How the nodes are linked:
at | * ~ + @ ^ % $ § &
meme | futu nodu pigi pebo nile nimo muso reti nubi
fudi | - vezo dosi - - - - nase -
tale | pigi gudu futu zizu kobu sovi zeni gitu tine
fote | - lota - - - - dosi davi -
zuse | - mone - - - revu - - sami
nubi | - - bodu - gise - - - meme
leba | zizu disi pebo pigi loba bobo boga goka suke
loba | pige bize kipo liri leba moko nusu kada lune
bido | - bodu - - revu - - - vore
revu | radi peko regi razi bido zuse doro sura pize
pega | - - - - savu lebu tubu - -
bono | moko - - suru - pige - - -
pigi | tale vore meme leba liri tubu lebu boba bodu
vose | - malu davi - - - nase - -
bobo | - - - tubu moko leba - - -
lebu | zeni pefo muso boga pite pega pigi rare moku
boke | - - kada vezo - - - kipo -
nuzo | - savu - - - davi sami - -
pefo | - lebu - - davi - vore - -
moko | bono fabo mego keli bobo loba buzo numi fufu
rizi | malu - bide - - - dima - -
moze | bivu bevo defu numi vori doza nide keli pata
gitu | boba - - - loza - - tale -
sone | - - - kalo - - lune - nusu
pobo | bize pige - bara - - - - -
mapa | kalo - - - - - goze - bide
dosi | bima doza fudi gevo lire bevo fote pize sura
savu | rezo nuzo zari buzo pega pite keli nide pemo
radi | revu goze - - - - - - bara
pebo | - - leba meme kipo - - - -
mura | - - - - beve - - bodu boba
lalu | mone - - - - goze - - suru
mavi | gubi limo keli mego nimo nile zari defu napo
zari | - - savu - - malu mavi - -
gudu | vore tale - - bara - - - -
binu | - nusu - davi - - bize - -
bize | pobo loba leze pize disi fabo binu gevo razi
sovi | tubu - - - suru tale - - -
pemo | - - - - - kalo mone - savu
pata | - - - - - beve - mone moze
bivu | moze - - - - loza - suru -
vori | - - - - moze boba - tubu -
numi | - - - moze - kada - moko -
duvo | sami suru - - - bara - - -
pize | bara liri nase bize vore sami davi dosi revu
kipo | naze leze loba nile pebo mego feso boke tebo
doza | loza dosi vezo kada boba moze lota liri beve
ragi | - - - beve - - - lune kada
sura | - beve - - - - - revu dosi
razi | - lune - revu - - - - bize
vore | gudu pigi nodu disi pize kebu pefo lire bido
futu | meme - tale - dima - - - -
disi | - leba - vore bize - - - -
biki | - - lota - - - vezo malu -
lali | lune - - goze - - - - pige
mego | - - moko mavi - kipo - - -
rare | - - - - lota - boba lebu -
gimo | nase dima bara - - - - - -
dima | nile gimo kobu naze futu gubi rizi dedi laza
tebo | - - lune gise - - - - kipo
limo | - mavi sami - - nase - - -
gubi | mavi - suru - - dima - - -
vezo | dedi fudi doza boke reti defu biki nile suse
goka | - - - boba kada - - leba -
malu | rizi vose pite feso muso zari nile biki peda
kalo | mapa doro peda sone moku pemo peko kiza pite
kiza | - - - - - - beve kalo lota
leze | - kipo bize nase - - - - -
pige | loba pobo naze kobu zizu bono nalu gika lali
bevo | - moze - - - dosi - sami -
guzi | lota - - - - - loza bide -
sami | duvo keli limo fabo kebu pize nuzo bevo zuse
dedi | vezo - loza - - - - dima -
nile | dima nase liri kipo meme mavi malu vezo gise
gise | laza regi peko tebo nubi napo peda suse nile
nase | gimo nile pize leze nodu limo vose fudi regi
gevo | - kada - dosi - - - bize -
kobu | liri bara dima pige tale suru bide loza goze
beve | guro sura suse ragi mura pata kiza peko doza
bara | pize kobu gimo pobo gudu duvo leri bima radi
suru | keli duvo gubi bono sovi kobu rezo bivu lalu
napo | - - mone - - gise - - mavi
zeni | lebu - - - bide - tale - -
laza | gise - goze - - - - - dima
defu | - - moze - - vezo - mavi -
buzo | - - - savu - nusu moko - -
bide | pite leri rizi nalu zeni rezo kobu guzi mapa
regi | - gise revu - - - - - nase
rezo | savu - - - - bide suru - -
nimo | - - tubu - mavi meme - - -
fabo | - moko - sami - bize - - -
doro | - kalo - - - - revu - davi
boba | gitu lire reti goka doza vori rare pigi mura
fufu | - - - mone - lune - - moko
reti | - - boba - vezo - - meme -
keli | suru sami mavi moko tubu liri savu moze mone
tine | bodu - - - goze - - - tale
naze | kipo - pige dima - - - - -
gika | kada - - loza - - - pige -
kefe | - - - - mone bodu - - tubu
suse | - - beve - - - - gise vezo
suke | - - - bodu lune - - - leba
tolu | - - - lota - - kada nusu -
lota | guzi fote biki tolu rare nide doza pite kiza
liri | kobu pize nile loba pigi keli pite doza peko
nusu | nalu binu feso pite boga buzo loba tolu sone
goze | peko radi laza lali tine lalu mapa guro kobu
nalu | nusu - - bide - - pige - -
tubu | sovi kebu nimo bobo keli pigi pega vori kefe
bodu | tine bido nubi suke peko kefe moku mura pigi
zizu | leba - - tale pige - - - -
kada | gika gevo boke doza goka numi tolu loba ragi
moku | - - - - kalo - bodu - lebu
muso | - - lebu - malu - meme - -
pite | bide davi malu nusu lebu savu liri lota kalo
mone | lalu zuse napo fufu kefe peko pemo pata keli
lire | - boba - - dosi - - vore -
guro | beve - - - - - - goze loza
peko | goze revu gise lune bodu mone kalo beve liri
leri | davi bide - - - - bara - -
boga | - - - lebu nusu - leba - -
nide | - - - - - lota moze savu -
loza | doza bima dedi gika gitu bivu guzi kobu guro
nodu | - meme vore - nase - - - -
kebu | - tubu - - sami vore - - -
feso | - - nusu malu - - kipo - -
davi | leri pite vose binu pefo nuzo pize fote doro
peda | - - kalo - - - gise - malu
lune | lali razi tebo peko suke fufu sone ragi loba
bima | dosi loza - - - - - bara -

The rows follow the links: the fewer symbols apart two nodes are, the more alike their rows tend to be.

Each row is also shifted at random along 6 hidden directions that mean nothing.

Some nodes, each with a row of numbers:
bima	[ -96  -43  -69  -65   33  -77   33  -81  -10  -65   -3  -49   43    3   46   81  -29    1   41   68   -9    8  -41   25   28   33  -26  -76  -28  -55  -55  106  -26   -2  148  -34   40  149 -100 -136  -46]
nide	[  49   -9    4  -21  -43   62  151   54   -6 -114   27   13   87  -49   51   10  -86   82  -19  -51   18  -63  109   33   32   40  -88  -97  -26   -2    3   77  -43  -13  -92  -29  131   69   10   -5   71]
pefo	[-169   92   21   89   48   51   -9  130    2  -20  -26   73    9  -32  -23 -102   17   15  -36  -52   19   10 -133   37  -94  -75   -7  -18  -47  -18   20    5   84 -102  -71   -7  -31  -26  -29  -33   84]
bono	[ 168  -30  -53    1   71  -67 -122   43   -3    6   33  -12  -39   -6  -47   85   23    1    7   -3   50  -65    7   17  -62  -73   40  -39   24  -56 -108  -22  -12   78   46  -61  -75  -88 -103   71    3]
keli	[-180   29  -39   83  109  -32  151   23  -15   74   33   71   79  -82   -5   39 -105   75  -45 -173  115  -70  -61   17   10  -31  -93  110    8   12    4   -4 -168   76  -39    0  -46  -54   93    3  -45]
lebu	[ -70   12  121   58  -78   26  -50  132 -123  -93  -64   47  -37   26   15  -81   44   12   15    3   38   79   47  -38   89  -81   28  -67   -7   40    5   33  171  -49  -12   41   41   15   74  -84   70]
numi	[ 305   -5  -34  -60  -84  -10   75  -25   11  -47   42  -37   86   25   18  103  -13   23  -37  -19  -15    7   90   48  -73   68  -46 -109  -86   42   66   42   30  -10   89   73   -4  -22  124   36   18]
nubi	[ 235   -2   49  -60  -39  -37   86  -22  -51   55  -58   -2  -60    4   97  -43    9   -6   -5   -9  -55   52   66  -64  -36   53    9  123   35   44   38  -35   41 -101   55   45   87   82  122  -67  -70]
beve	[-216   -7  -33    0  -21  -40  174   -6   -7  -21   15  -65   16  -11   63   33  -37  -11    2  -10   67   46   17   51  -67   31  -96  -24  -19  -46   67   59   -1    8  -33  107   88   -7  -59   65   -9]
savu	[ 197   70   69   39   -2   35   81   78  -10   -3   31  140  146  -59  -48  -14  -52   53 -130 -109  -24  -37    0   12 -135    1  -26   29  -67   27   96   13  -67  -48   -9  -77   30   14  227   -4   54]
mura	[  47   24  -30   29    1  -10  138   74   -7  -11   -5  -84  -27   -4   32  -32    5  -90   17  -11   56   49  -44   62 -153  -54  -93  -70  -32  -56   59  102   92  -68  -50  100   62  -20  -95   41  -12]
tolu	[-143  -12   83 -100  -47   12   39  -85  -14  -87  -48   12  101  -13   79   67  -28   18   58  -24  -13  -25   26  -32   80   19  -85 -139  -82   35  -62    2   -8   21   95   14   58  153    0   -1  121]
peko	[  17  -66  112   45   31  -39  -48  -93  -59   20   38   60  -51   51   20    7   11  -69   14   92   56  113  -24  -55  -20    9    6   11  -11  -20   89  -46  -42   45  -61   13  -61  -21   18   63  -37]
meme	[ 175   -7   17  -21   -1  -11  136   95   -5   60  -80  -97  -47  -74   47  -48   10  -16  -21  -46  -11  -28   68   24   39  -26   -2   73   75   41  -56    2   69 -102   13   47   60   12 -103  -49  -86]
rare	[-139   54   33  -58  -33   43   50   60  -51  -65  -74   11   50   -3   33  -35   10  -33   16  -51   54   11  -71   33  -50  -48  -45 -103  -33  -13  -13   74   78  -51   49   52   88  110  -52  -83   84]
feso	[ 125    6   75  -16   40   88   22   71   87   37  -62  -24   47  -37   35  -21   -1   54  -25  -61  -96  -73   57   48  -22   23   16  -41   29   15  -42  -82   53  -70  -42  -19   64   52  -81   70   68]
fabo	[  -3    2  -65   55    4  -38   56  153   28  -38   66  -31  -33 -107    9   70  -73   98  -22  -86  -43  -42   95   57  -46   20  -33   45   17   98   -8    2    7    8  -66  -34 -101 -145   69   59   40]
boga	[-152   36   71  -38  -45   15  -28   98  -48  -16  -34   19   12  -19   34  -39    5  -10    2  -74   11    9  -37   -7    7  -84   -5  -46  -11   25  -35  -55   73  -37   26   48  -24   10   53   18  146]
napo	[  62  -17   16   44   -2  -46   54   68 -129   20  -61  -58  -36  -14   59   20   48   92    5   32  -18  -39  127   18    7   20  -49  100   54   94   16  -17   54   30  -78    2   85  -53  -46   -6  -94]
dosi	[  70   39  -40   68  -34   50   71  -28   91  -16   59  -41   30   33  -87   19   15  -25   16   91   25   69  -76   92  -90   47  -40  -82 -108    6  103   61   60    6   -4   42  -50  -20  -99    9  -26]
vori	[-118   22 -127    8  -16   93  153   20   82   -8   70  -17  -26  -42   11   12  -95   -8   30 -146  109  -26  -55   16   77  -55  -93   33   22  -34   31   32  -99   35 -181  101   35 -121   33   46   57]
pemo	[-121   27   69   53  -19   35  -24   17  -90  -79    3   70   33   14   -5   -8    0   73  -39  -20   39  -38   21  -29    6  -28   -6  -13   18   18   28  -24  -29   69 -143  -49   39  -71  101   56  111]
goze	[-195  -15  -18  -16   68 -104   25  -36  -25   -4   20   66    6    9   34   74   -7  -42  -59  -15   35   -4  -25  -11 -131  -22   -3   73   29  -86    8   16 -107   -7  149  -59   14   34   58  -45 -112]
mavi	[ -75   47  -38  -11  -28   -3   -3  -31  -96  144  -71    1    0  -12    7   14    0   50    5  -17    4  -95  -34  -13   64   23  -28  135   46   83  -27  -66  -61   86  -29   31  -27  -44   63  -31  -88]
bevo	[  43   -3  -57    9   46   38  -83 -172    1  -35   43  -13   16   62  -17   65  -10   18   65   38   35   -4 -164  -25  187   72  -71  -57  -48   15   10    2 -145  141 -152   21  -71   -7 -106   33   14]
kiza	[-141   27   68  -61  -72   18   58  -46  -76  -64  -28   37   92   43   39  -25   12   -5  -36   29  -21   43  -12   -3  -61   67  -63  -95  -60   -3   97   48   -3  -24   19   20   91   68   97   -9   77]
lire	[-126   62 -100   -7  -54   49  182   68   63  -23   32  -50  -28  -41   -9   10  -20    0   23  -50    7   55  -73   75  -54   20  -72  -36  -66   37   69  121   39  -85  -27   95   14  -20  -26  -65   18]
regi	[  82  -66    7   69   87  -26   29   40   91    9   15 -123  -92  -38   40  -69    4   45    5   27  -83  -55   54   60   14   27   -7   75   88   23   -7  -23   29  -63 -192   17   14  -35 -217   49  -77]
gudu	[ -74  -88  -58  -50  124  -78  135   64   20  -80   -1  -10  -88 -118  115   36 -124   -7   65 -105   -1  -51   29  -18  110  -40  -18   72   94  -82 -150   80 -127 -114   82 -101   46  139  -90 -160  -45]
leba	[  53    1   -7   43   37   14  -57   41   67   60   25  -19  -70  -41  -28  -41  -21 -104   53  -72   81   61 -121  -19    8 -148   38  -14  -15    0  -62  -88   15    7  -20  106 -132  -92  -77  120   60]
mone	[ -61  -18   56   21   -9 -147   84   38 -213  -68  -37  -19   12  -21  119   32  -17   77   26   24   62   -1  113   -2  -25    9 -103   64   38   68   20   39   29   44   15  -18   54  -39   58  -36  -69]
disi	[ 172  -40  -11   66   -3  -11  -18   69   22  -39   31  -82 -111  -34   68   16  -41  -19   77  -31  -35   75  -17    4   37  -62  -10   -3    1   79  -70    2  125  -52  -54   49 -141  -71  -81   18   87]
dima	[ 202  -63   18  -20   44  -13  -79  -66   23   34  -22  -52  -55   27  -15   20   31  -22   14   71  -17  -31   52  -31   91   13  108   34   70  -54  -99  -36  -29    0   46  -47   38   37 -159  -56  -98]
revu	[-104    3   66  109  -59  -80    6  102 -109 -101    8  -48  -78   39   55   -8    8   12   12  141   -6  135   99   48 -102   28  -25    2   -8   91  130   79  230  -51    6  -26  -45  -77   64  -32  -28]
sura	[ -51   88    9    2   12  -60  107  -82  -10   -7    4   38   91   53  -26   36   42  -25  -29   76  -33   66 -148   78 -258   62 -109  -27  -94   19  140   38   29  -29   85   53   -8   69  -10  -39  -76]
tubu	[   0   10  -31   31 -186   45   29   64  -59   -3   84   -3  -49    8    4  -49  -97   44  -19  -61   82   56  132  -71  141  -16   -2   94    9  142   82   54   -4   -5  -69   20  -11 -154  339  -49   59]
bodu	[  20  -26   95   15  -21 -118  106  115  -82  -22   -6  -56  -85  -34  145  -54  -56  -50   65  -16   78   73  100  -47   12  -54  -71   65   60   18   -9   59   41  -86   -8   38   62  -11   21  -46  -11]
gise	[ -35  -37   89  -28  -44  -49    2  -85  -52   67  -93    0  -33   51   50  -28   59   36    1  105  -40   46   25  -55   21   73   30  139   17   59   30  -74    3    2   79   44   36   69   33  -35 -108]
kada	[  24   32  -41  -70  -83    7  175  -62  103   50   72  -10  101  -25   12   77  -70  -57  -75  -80  -12   49    0   35 -110   70  -70  -71  -87   31   72    4  -12    3  133  106  -22  -10  200   44   22]
goka	[ 188   58 -118  -17  -86   81  103   17  171   76   90  -16   13    0  -77  -24  -43 -100  -85 -112  -22  103  -98   55 -145    0  -21  -26  -59  -21  107   -7    2  -80   -7  127  -25  -74  145  116   63]
gitu	[ -87  -58  -98  -86 -116  -39  122   50  -78 -116  -18  -76  -52   -8   57   53  -22  -63    7   29   37   19  108  -25   63   17  -29  -76  -31    2  -36  168   54  -70  155   -7  132   58   59 -175  -43]

Start here and follow the symbols in turn, left to right. Where do you end up?
Answer with the node's name.
[  -1    3    7  -35  150  -21    4  -70   69  213  -83  -14   47  -28   -2   35   34  -30    7  -33  -19  -62 -114   24  -70  -38    3   58   25    3  -88 -188  -38   53   50  107  -68   20 -190   85  -88]
@ + § ^ & & § => pigi
[ -64  -61  -89   15  -33  -32  -33   61  -10  -54   66  -22 -175   -5   48  -38  -41  -65   38   20   54   40   97  -76  110  -34   63   21   86  -72   22   82  -29  -25  -35  -50   28  -68    6   -6  -36]
& @ @ & ^ => goze
[ 183   62  -36  111   -7  -37   34   37   33    8   80   50   33  -35  -92   12  -58   68  -68  -32  -21   43  -36   68  -95   82   15   97  -49   79  116   23    2  -17 -100  -54 -126 -133  165   -7  -22]
* * ^ % + ~ => meme
[ 133  -36  -15   37    1   -5  -22   31   98   60   -5 -133  -62  -11    8   18   16   37   33   22  -94  -17   41   45   31   20   39   16   36  116  -65  -37  126  -14  -56   27  -66  -65 -137   49  -18]
+ + ~ @ ^ & => nubi
[  86    9  -64  -28   70   29  -16 -102  143  128   84   92    6   29  -86  -45   18  -47 -137   -2  -70  -19  -10  -48  -97   70  122  160   41 -101   82  -91 -144    3   15  -35   14  -11  206    1 -129]
+ ^ * @ @ $ => moku
[ 285   58   32  -18  -49   70   80   55   94    0  -64  -27   87  -24  -35  -55   37    0  -63   20  -99  -20   48   74 -122   83   13  -65  -48    5   59   18   89  -61  -15   17  130  115  -49   26    5]
$ % + § § § § => moze
[ 119  -17   12  -18  -20  -86    4   45  -87  -12   -6  -37   46  -47   54  112  -21   56    5   25   35   10  130   -2  -10  -21  -58  -60  -36  130  -53   13   51   63  141   10  -71  -19  108  -35  -21]
^ ^ § § § => numi
[  28  -27   27   63   44  -82  -17   67 -120  -69   -9  -38  -51   13   62   48  -19   68   28  104   34    4   40   45  -71  -12  -45   46   24   40   15   48   78   -5  -93  -27  -34 -101  -79   20  -39]
~ & ~ % % § => bevo
[   9   -1  -61  -28  -88   91   44  -63   46   51  -12  -83   20   43   -7  -34    3   -9    2   34  -13    3   20    4   88   61   10   20  -34   56   48   -1   20    3  -36   94   78   14  -27   15  -35]
* § + @ § => gika
[ -35   30  101  -23  -25   55   86  -32   35   38  -23   91   86    7   49  -59  -37   89  -99  -26 -135  -15   93  -14  -40  100   59   91   18   55   42  -55  -37  -78   -6  -31  108   91  177  -18   -2]
+ ^ $ % => kefe
[ -40   21  -18   59  -37   19 -122  100   61  -67   60   17   -9   18 -112  -50   19  -14  -78   19  -43   18   26   37  -93   13   83  -60  -10  -33   60   51  110  -52  -20 -140  -18  -71   30  -32   59]
$ ~ ~ ^ * & => bido
[-203  -16   28  -22   75   38  -40  -10   14   11  -47   42    3  -34   -4  -36    3   36    3  -38  -55 -124   30  -49  105    3   74   28  104  -73  -94  -53  -93    6  -28  -92  102   94  -96  -43    1]
* § $ % % + % => moze
[-128    2  -13  -25   16   -9  100  142    7  -78   14   40  -21  -90   39  -52  -50   16  -52 -110  -12  -38   32  -36   12  -55    4   20   60  -76  -33   51  -41 -127   47  -95  124   74   48  -99   47]
^ * ^ & & => lebu
[ 173   46  -40  -33   90  -52  -21  -57   18   87   12   45   17  -32   10   49    6  -35   24 -125   59  -19 -161  -44    9 -132  -29   76   11    2  -39  -65 -148  106   22   89 -119  -44   11   90   49]
% $ @ § => rare
[ -83  -87   15  -96   17  -91 -114  -92  -77  -41   33   12  -32   15   90   70   -6  -68   23   82   19    6   58 -105   -3   11   48  -13   -5  -49  -29  -11  -77   41  181  -46  -26   26   67    0  -45]
& % * @ % ^ => pigi
[  87   15   39  130  -40    0 -127   24  -37    5   27   -7 -126   60  -51  -65   33  -67   90  108   49  133 -130  -14   69  -66   52   13  -31   37   48   18  106  -49  -73   44 -157 -110  -11  -36   41]
~ § § § @ ^ => kada
[-125  -71 -130   31   66  -14   26  -14  100    2   60  -61  -48    9  -54   56  -36  -63   34    9   67  -33  -38    4   27  -40   -8  -69   26 -173  -70   78  -79   38  -13  -20   34   -8 -188   36  -42]
^ ^ @ § ^ => zizu
